[ 134  -57 -127   11 -254  -49  102  -86 -144   47   57   30  122 -102
 -113  -44 -193  314    2   43 -328  -51  132 -369   54  267  155  -93
 -197    5  350  171  -21 -207  256  -55  163  181  153  317   18  -94
  240  -96  277] : [44]
[-381  111  213 -118  -18  111 -110 -228  201 -108   34  -88 -409   48
   33 -236  -10  195  251  267   69  -51   93  172   80  -52 -110   26
   16   29 -171  -27 -343  359  137  205 -112  103  325  -72  168   43
  285   10 -298] : [55]
[  84  158  302  -98 -405   92 -184 -106    6 -358 -147 -108 -113  357
 -199   66   23  107  -49  -95  168  153   27  230  -72 -280   75  101
   62  285 -167   54 -118   44  -91    4 -170  -40  124  132  227  241
  -78 -140 -224] : [52]
[ 120  485  -13 -340 -414 -153  -68  169   79  126 -190    6 -116  311
 -347  270   19  172  246   71 -242 -100  207  -83 -181  101  220  270
  188  -33  310   13 -313   61 -131    0  -36  165   48  387   11   82
  135 -150   47] : [52]
[-191 -174 -129  108  232   79  -82 -247  113 -113  135  125 -171 -223
  263 -381  227  145 -117   -1  327   95 -299   73  282 -113  -54 -320
 -209 -103 -359   88  -32  107  162   32 -151 -282  171  -61   -8  -51
  126  138 -271] : [45]
[ -38  141   27 -443 -130  157  -30 -246  235   84 -274 -141 -177  130
 -349  360   44  -36   89  167  419 -262 -210  198   47 -125  -71  356
  408  -99 -374  169 -299  110 -183  188 -281 -100  -35 -298  188  215
  -93  169 -452] : [61]
[  17   73   72  367  450 -151  -91  369  -59  178   31  316  -48   68
   65 -628   69   46  -70  -77 -226   17 -283  -86  107   23  171 -220
 -295  -34  164  108  -41  153   96  -65  135  -52  561  219   19  -50
  375   64  207] : [59]
[-172 -252 -233 -135  294  -40  202 -447  141 -184  255  -73 -253 -476
  168 -265   85  157  135  181  189 -135 -110 -115  373  410 -160 -227
  -70   58 -314  320  -33  -91  308   50  291 -145  -60 -258  150   25
    2   60 -127] : [61]
[ -46  170 -106 -335 -243   23  -61  -25  161 -419  472  -33 -154 -115
  -99  133 -147   20  254  202 -414 -104  -79  189  146  199  187 -262
  141  159   64  -29  123  -98   31 -381  236 -312    2  200 -526  174
  122 -331 -108] : [49]
[ 236   93 -267    6  -39   41 -184  419  154  205 -240  466  143   75
 -254  228  137 -198 -326 -208    5   32 -298   34   19 -209  341 -112
  156 -134  112  185  220 -133 -251 -374   -6 -583   68  220 -418  104
  -70 -102   13] : [61]
[ -41   -1  129  -28 -307  200   24 -218  153  -32 -454  -81 -144  123
 -301  196  167  225  237  129  379   15   63  127  125 -130   56  266
  333  -65 -360  304 -182   62  209  117 -371 -149  250 -270   89  108
  -48  167 -329] : [36]
[  92  131  100  -26 -429  165 -161  156  -19  -82  106  404  -10  242
 -172  299 -141  260 -352 -134 -180   77  103   59  -59  -50  265  -81
   89  -45  363   56   60   26 -208 -351  -21 -228  282  535 -314  -14
  334 -183  -57] : [55]
[-154 -249 -210   34  174   62   50 -320   91 -123   26   70   95 -354
  137 -273  115  -43  113  130  122   34   35  -16   -1   36   52 -184
  -93   79 -168  262   14 -309  298   70  349  -70  -36  -20   98   18
 -186 -153   99] : [56]
[ -84  312  146 -304 -478    6  139 -142   31 -288   29 -221 -286  224
 -281  296  -87  191 -119  242  -93    2  101  -59   86  196   85   95
  233   83   41   30 -137    6 -142 -131  -78 -111  306  175  -30   84
  180 -104 -313] : [36]
[ 190  551   11 -399 -287 -162  215   82   30  144 -271  -22  -50  275
 -405  446  217  293  480   91  -26 -147  211  -78  -84  291  253  475
  500 -141  174  233 -392  -22  -55   45  -14  160   59  218   76  151
   20   35  -11] : [61]
[ 165   98   -5 -163 -652   62 -255 -140   25 -332 -246 -368   97  234
 -251   61  -64 -164 -285  -27   34  227 -209   25  -67 -515   96  -98
 -207  295 -181 -166   87 -225  -96  -17 -322 -131  -46  127  101  224
 -272 -254 -172] : [56]
[ 152  309  -32    0 -739   42 -229  137  168  -87 -401  235  -13  421
 -493  300   64  137 -211  -14  -18  213  206  199 -259 -134  295   86
  297  -36  123   56   15  -85 -197 -172 -195 -233  197  432 -166   89
   17 -204 -114] : [55]
[ 253  226   13 -364  -36  -59 -165  130  -80 -132  250  -90  110  204
 -168   86 -174 -298 -339  -93 -166 -172 -560   43  -51 -204  143  -62
 -130  176   57 -110   21 -157 -438 -189   45 -141  -51  262  -29  218
  -15 -170  -71] : [59]
[ -85 -174  -98  -33  121  -70   13 -261 -259 -387  381 -154   47 -244
  442 -340  102   63  -11  -98  -15  133  -88 -251   94 -106  133 -352
 -511  258  -60   31  -71 -206  232  -54  138  -22  -96  308   58  -69
  -57 -226   86] : [52]
[  14  232  -82 -155 -573   83  -29  -30   70 -158   24  101  -23  172
 -266  320  -67  146 -341  125 -148  108   35    3  -41   28  223  -90
  160  -95  184  -32   67 -150 -199 -267  -90 -260  250  424 -319  -10
  180 -176 -188] : [61]
[ 132  187 -207  241 -291  131 -259  327  324  109  -75  751  198   10
 -148   20  244  238  143  -81 -243  256  111  331  -78  -79  394 -254
  209 -293  298  103  284 -136  114 -372  133 -376  289  474 -660   24
  170 -197  169] : [45]
[ -21  283  -41 -406 -242  -83  126  -60  -74 -325  304 -106 -127   25
  -26  281   21  136  160   90 -211  -56   98  -96   28  208  246  -18
  129  122  153   41 -146 -111  -62 -240  146 -119  -35  367 -221   73
   62 -259  -81] : [56]
[ -18 -199 -270  113  202 -107  -42    7   46   81 -201  157 -137 -139
  -45 -210  140  -37 -103  -38  185  -64 -101 -170   91   93  114 -102
  -84   13 -167  348  -67  -40  120  -24   42 -283   13  -13   60  -69
  -35   19   12] : [52]
[-316  212   66  -68 -158  154 -270  -35  438 -131 -289   77 -326  126
 -106  -78  285  -58  253  204  242  149   44  442  -26 -347   55   13
  260  -14 -360  -14 -148  230   26   52 -215 -313  225 -113 -119  168
  -59 -101 -391] : [55]
[  33  511  -89 -405 -151 -232  364  -85 -140  182   92 -109  130   88
  -56  199  150  163  -19  251 -235  -72   66 -445 -162  314  208  221
   11 -235  419   -8 -318 -339 -181   57  204  325  205  539  111 -135
  151  -60  120] : [59]
[ 112  213 -157 -447  -53  -83  274  -66  -99  173    4 -138  217 -170
   78  300  163   50  241   39 -137  -80   47 -488   34   44  203  157
  -79  -47  293  127 -178 -352   71   -9  212  163 -141  229   31   19
 -149 -141  212] : [56]
[  36  237  166 -483 -367  223  -53 -283   24 -512  453 -207   94   -1
  193  299  135   98  172  -12   12  145 -230  230  141 -380  119 -127
  -29  135 -131 -193   42 -194  -62 -214 -108 -167  -77  204 -287  242
 -117 -230 -310] : [50]
[-105  -18  246   -4 -452  223 -150 -388   83 -287 -133 -155  -74  198
 -286  -93 -212  199   29  202   97   39  123  293 -115 -133  -56   75
   98  159 -193   46 -153   26  129  210 -126  183  267   -4  298  154
   95  -66 -212] : [44]
[-253  444  210 -237 -303  139 -133  113  315  -37 -166  -55 -218  220
 -187  108   75  -21  328  303 -182   67  102  230  -35 -264  137  117
  245  -17   44 -153 -174  181  -25  -26 -115  -79  396   65 -215  176
  121 -185 -231] : [44]
[-158  224  155   70 -134   86 -331  161  130  -86 -396   93 -220  452
 -341  -71   74 -126  -22   59  222   25  -86  420 -219 -384  202  145
  292   28 -277   18 -285  316 -183   66 -375 -239  327   77   13  144
   67  -23 -337] : [56]
[-145   51  192 -150  160   83 -367    0   81  -75 -158  -94 -283  327
 -217 -184 -161 -304 -228    2  294 -209 -380  329 -110 -403  -63  108
   33  204 -372  -23 -330  379 -326  197 -257  -99   97 -129  351  227
   40   21 -377] : [55]
[-200  259  267 -321 -114   49  137 -424   92 -376   53 -507 -147  -14
  130 -145  229  112  466  258  147  134  -25   85  162 -171  -94   76
  -25  206 -336  -66 -253  -36  224  242  -45  192  156 -171  307  250
 -158  -59 -270] : [49]
[ -30  413 -338 -421  302 -427  290  198  100  -85   97  -85 -369 -158
   39   76  436  -52  365   83  -57 -112  -80 -281  267  465  228  -25
  198   42  -42  221 -198  -18  -37 -225  262 -378 -143   82 -180  110
 -124 -104  -60] : [36]
[-235   36   88 -124 -250   34  272 -460  147  140 -395 -329 -305  -65
 -130  -27  127  397  244  379  245  -21  261 -321  213  199 -175  281
   48 -124 -183  236 -364   60  361  385 -212  268  350 -286  449  -82
  128  227 -222] : [56]
[ -84  334 -280 -106  298 -261   43  153  187   81  126  258 -192 -122
  114 -258  367   99  221   58  -72   11  -87  -27  104  266  152 -171
   33 -167   63   71 -146   64   11  -76  230 -168   97  257 -139   10
  130  -35   27] : [45]
[ 383   -7  -84   48 -629  155 -314   43  139 -257 -282  102  262  252
 -566  217  -84 -120 -168  -72    0   97 -233  382 -143 -292  281  -54
  220  137 -174  150  315 -362  -79 -256 -156 -399   17  124 -267  262
 -233 -199  -76] : [50]
[-182  -92  106   48  110  123   97 -350  203  173 -125   25 -256 -138
    3 -257  134  406  227  219  290  -88  -46  -10  303  142 -197   88
   12 -223 -267  256 -234  191  334  285 -157  114  404 -311  278  -55
  288  345 -234] : [50]
[-430    4  336   43 -448  329  -18 -540  139 -376  150 -178 -150  -98
  245 -254   37  508  418  343  -52  302  388  152  110 -194  -69 -141
 -157   40  -80 -123 -149   70  533  177 -118  259  485   66   25  -31
  267 -127 -202] : [56]
[  -7  275 -327 -270 -281  -70   27   17  288  149  -82  247  -14  -88
 -184  218  121   72   21  173 -180    9  198  -95  -98  225  168  -20
  182 -174  284   89   -1 -225  -73 -124  285 -111  -18  330 -196   10
   10 -227   81] : [56]
[-197   63  309 -241 -122  147   73 -254  125  -72   33 -170 -473   81
 -134   70 -159  322   28  202  117 -175   -8  -18  326  145 -197  143
  112   36 -136  125 -263  360   38   98 -175   31  368 -237  234   89
  362  169 -405] : [44]
[  30  372   99 -412 -369   37  -72  -60  160 -119  -37 -205  -40  124
 -135  176   45   59  335  108 -139   25   32   71   -5 -188   77  110
   69  115   58 -111 -151  -22   -1   27  -29  108    1  110   21  258
  -66 -203  -86] : [44]
[ 126  414   45 -383 -168 -158  338  111   72  278  -92  -26 -172   86
 -346  338  -64  269  121  198 -307 -222  149 -407  166  532   66  299
  245 -101  432  230 -189  -33  -72  -63  259  166  287  123  106   71
  260   27   83] : [61]
[-141 -298 -149  306  101  134 -115 -298   -1 -315  -67  -45  276 -259
  306 -552  255 -205 -209  -12  255  404 -251   51   19 -508   96 -446
 -419  162 -373   25  200 -383  290   56   43 -234  120   30   75   40
 -335 -178    6] : [61]
[  94  111 -344  -65  164   13   21  -58  127  250 -121  537  242  -99
   56   99  467  100 -135 -149  400   82 -106   71 -126  -38  200    4
  182 -380  -19  249  -75 -240 -143    0  118 -199  -85  315  -32  -27
 -129   68    0] : [45]
[-166   59  243 -223  387   85    9 -205  -19  -48   70 -221 -161    9
   80 -197   86   37  467  105  259 -249 -291  160  155 -163  -51  191
   51   52 -376  116 -436  263  139  277 -148  143  141 -276  283  173
   69  192 -253] : [45]
[  14  397  201 -197 -449  110 -223  -63  155 -220   27 -128   71  254
 -146  -38   29   82  291  145 -193  143  -62  330 -126 -351  123    5
   18   65   11 -250  -89  -31    8   39 -132  138  227  244  -72  228
   49 -199 -112] : [50]
[-192 -377  -47   64  285  114   -1 -226  150  -57 -152  -43 -381 -216
  -48 -198   31    9  -26   92  417 -177 -258    0  397   47 -117  -68
   35   64 -539  401  -79  196  229   48 -165 -399  153 -516  122   35
   37  220 -351] : [44]
[-412   64  377 -304  176  175  103 -312  103 -199  350 -323 -403 -181
  248 -194  -80  269  650  327 -109 -180   39   27  369   32 -161   27
  -63  137 -134   -7 -347  352  379  158   27  217  327 -285   99  119
  322   22 -246] : [44]
[-105 -106 -206   66  218  -90  -58  221  232  261  -25  159 -276 -292
   20 -320  -50   14   98  114 -325 -121  -82 -323  342  192   31 -257
 -264   -8  168  177   72  120  275 -145  193 -216  249  -89 -188  -70
  270  -54  156] : [55]
[-365   55  249  -22  175  -51  -13   -1  122 -121  -24  -94 -770  180
 -211 -226 -158  127  -27  269   73 -259  -40   48  267  314 -103   70
  171  118 -249  203 -356  580  -24   32 -147 -201  517 -231  165   10
  474  157 -442] : [55]
[  34  -36  -13  116   78  -41  210  -10  -17  -77  213  209  -51 -170
   16 -144   44  283   14   75 -202    8   -5 -180  255  401  145 -183
  -36  -27  160  309  118 -174  224 -241  315 -160  384  158 -163  -62
  258  -15  110] : [50]
[  83  120 -382  -29   65  -37 -280  281  253  189 -138  468  117 -132
   52  -48  368  -37  353 -170  -28   75  -21  130  -82 -228  332 -155
   22 -146   78  108    7  -60  114 -156   82 -297 -198  278 -382   62
 -133 -200  183] : [55]
